Below is a small trained network, with its code and all its weights. Each question gives an input and a class and asks what happens when units are switched off, that is, made to give their printed mean instead of their output.

import numpy as np


def w(rows, s, z=0):
    codes = np.array(rows[::2]) - 128.0
    scale = np.full(codes.shape[1], s)
    scale[-1] = z or s
    return codes * scale


def f(y):
    return y / 2 * (1 + np.tanh(0.7978845608 * (y + 0.044715 * y**3)))


def log_softmax(a):
    a = a - a.max(-1, keepdims=True)
    return a - np.log(np.exp(a).sum(-1, keepdims=True))


def net(x, mask):
    res = np.array(x, float).reshape(1, 7) / 4 @ E
    y = f(res @ A[0][:, :-1].T + A[0][:, -1])
    res = res + np.where(mask, y, B[0][:, -1]) @ B[0][:, :-1]
    return log_softmax(res[-1] @ U[:, :-1].T + U[:, -1])


A, B = {}, {}
E = w([
[95,100,121,98,162,77,117,65],'x0',
[136,253,132,206,115,189,125,113],'x1',
[75,111,117,64,112,192,177,49],'x2',
[77,131,120,121,133,78,137,114],'x3',
[80,100,198,201,122,115,144,153],'x4',
[112,129,175,46,88,131,53,145],'x5',
[67,181,89,134,78,85,143,163],'x6',
],0.011)
A[0] = w([
[94,59,178,70,128,144,137,1,202],'n1',
[177,150,141,174,127,227,170,100,193],'n2',
[83,175,116,163,133,109,108,105,163],'n3',
[164,175,173,109,125,204,166,90,199],'n4',
[156,124,146,148,63,194,127,112,79],'n5',
[75,45,89,110,180,77,148,161,254],'n6',
[153,110,97,73,93,116,72,88,195],'n7',
[140,188,125,181,136,115,110,160,204],'n8',
[84,226,155,160,75,149,74,159,205],'n9',
[76,108,120,123,180,91,162,80,132],'n10',
[168,113,85,180,121,116,73,145,154],'n11',
[121,140,77,130,123,131,208,91,233],'n12',
[160,55,202,117,98,110,82,196,146],'n13',
[216,166,83,170,161,88,104,174,146],'n14',
[102,182,171,131,66,113,119,142,129],'n15',
[146,100,197,125,117,125,50,222,186],'n16',
],0.0096,0.0035)
B[0] = w([
[90,55,99,131,203,98,78,81,250],'n1',
[142,129,96,106,94,212,112,43,225],'n2',
[116,180,167,144,108,117,168,131,173],'n3',
[178,189,118,116,69,234,68,45,201],'n4',
[169,176,72,137,76,138,130,75,161],'n5',
[131,23,72,149,83,37,183,195,234],'n6',
[169,142,145,69,177,91,20,203,192],'n7',
[88,210,127,99,156,145,184,121,208],'n8',
[48,223,179,55,110,133,200,66,242],'n9',
[75,82,64,158,147,63,121,83,184],'n10',
[183,161,137,166,196,126,183,155,176],'n11',
[140,156,61,198,41,110,36,138,199],'n12',
[236,72,187,112,63,76,168,138,207],'n13',
[197,191,85,141,254,183,221,206,221],'n14',
[54,159,205,111,113,67,178,84,184],'n15',
[156,107,174,114,115,142,211,158,213],'n16',
],0.0077,0.011)
U = w([
[130,134,115,158,87,206,74,86,206],'0',
[41,31,98,157,170,87,129,122,6],'1',
[108,98,119,55,203,97,17,167,66],'2',
[84,131,56,202,82,71,138,205,199],'3',
[1,166,205,96,106,115,185,119,207],'4',
[141,152,118,159,218,162,182,174,46],'5',
[177,50,233,141,89,97,165,196,161],'6',
],0.0088,0.0013)

Each question gives the input, the list of numbers given to net, and the class t.
The units are the neurons (one row each of A and B). Each row of codes is followed by its name. A weight is (code - 128) times the scale printed after its matrix; where a second scale follows, it is the last column's (A, B and U).
mask holds one flag per neuron, in row order. A switched-off neuron (its flag False) gives its mean, the last column of its row in B, instead of its output. The means were averaged over made-up inputs and are rounded, as every weight is.
A unit's drop is (log p(t) with every unit on - log p(t) with that unit switched off) / (log p(t) with every unit on - log p(t) with every unit switched off).
The circuit of an input: a set's keep is (log p(t) with only the set's units on - log p(t) with every unit switched off) / (log p(t) with every unit on - log p(t) with every unit switched off). Starting from the 12 units with the biggest drops (on a tie, the unit counted first), units are removed one at a time, each time the one whose removal leaves the highest keep (on an exact tie, the one counted first), for as long as the keep stays at least 0.8.
circuit, biggest first: the units of the circuit, biggest drop first
most important unit: the unit with the biggest drop
top k neurons: the k neurons with the biggest drops, biggest first
drop of u: that unit's drop, to one decimal
input [-3,-2,2,-1,-8,0,-8], class 2: circuit, biggest first -> [n7]
input [4,-5,2,2,4,8,7], class 1: circuit, biggest first -> [n1 n6]
input [-1,-4,1,3,0,5,-1], class 6: top 3 neurons -> [n13 n16 n6]
input [-7,0,0,-8,2,-8,-7], class 0: top 2 neurons -> [n2 n4]
input [-3,-6,-7,1,-1,-1,7], class 6: circuit, biggest first -> [n13 n16]
input [-6,3,-8,1,2,5,-4], class 5: top 2 neurons -> [n14 n8]
input [8,3,7,-3,1,7,5], class 2: circuit, biggest first -> [n1 n7]
input [5,-2,-3,-4,-3,-4,2], class 3: top 2 neurons -> [n1 n6]
input [-1,0,7,1,-5,-2,6], class 0: circuit, biggest first -> [n6 n12]
input [3,6,-3,2,3,1,-8], class 0: circuit, biggest first -> [n2 n4]
input [7,-3,-1,8,3,-8,4], class 3: top 3 neurons -> [n12 n6 n3]
input [-6,8,-1,-4,8,-3,-1], class 4: top 3 neurons -> [n9 n8 n15]
input [-3,3,2,-6,-8,-7,8], class 0: top 2 neurons -> [n12 n2]
input [7,6,6,-7,4,6,-1], class 0: circuit, biggest first -> [n4]
input [2,6,-8,6,0,-8,7], class 5: top 2 neurons -> [n14 n11]
input [2,-5,0,-6,0,-4,3], class 3: top 2 neurons -> [n1 n6]
input [6,-1,4,-5,-4,-7,-5], class 1: top 2 neurons -> [n1 n10]
input [-1,4,-4,-8,6,0,4], class 4: drop of n9 -> 0.5
input [0,4,-6,-1,6,4,1], class 4: drop of n9 -> 0.2
input [2,-4,2,-6,3,-3,-8], class 1: drop of n1 -> 0.8
input [-2,2,-8,8,-8,8,4], class 4: drop of n15 -> 0.1
input [-6,3,6,0,2,6,-3], class 0: most important unit -> n4
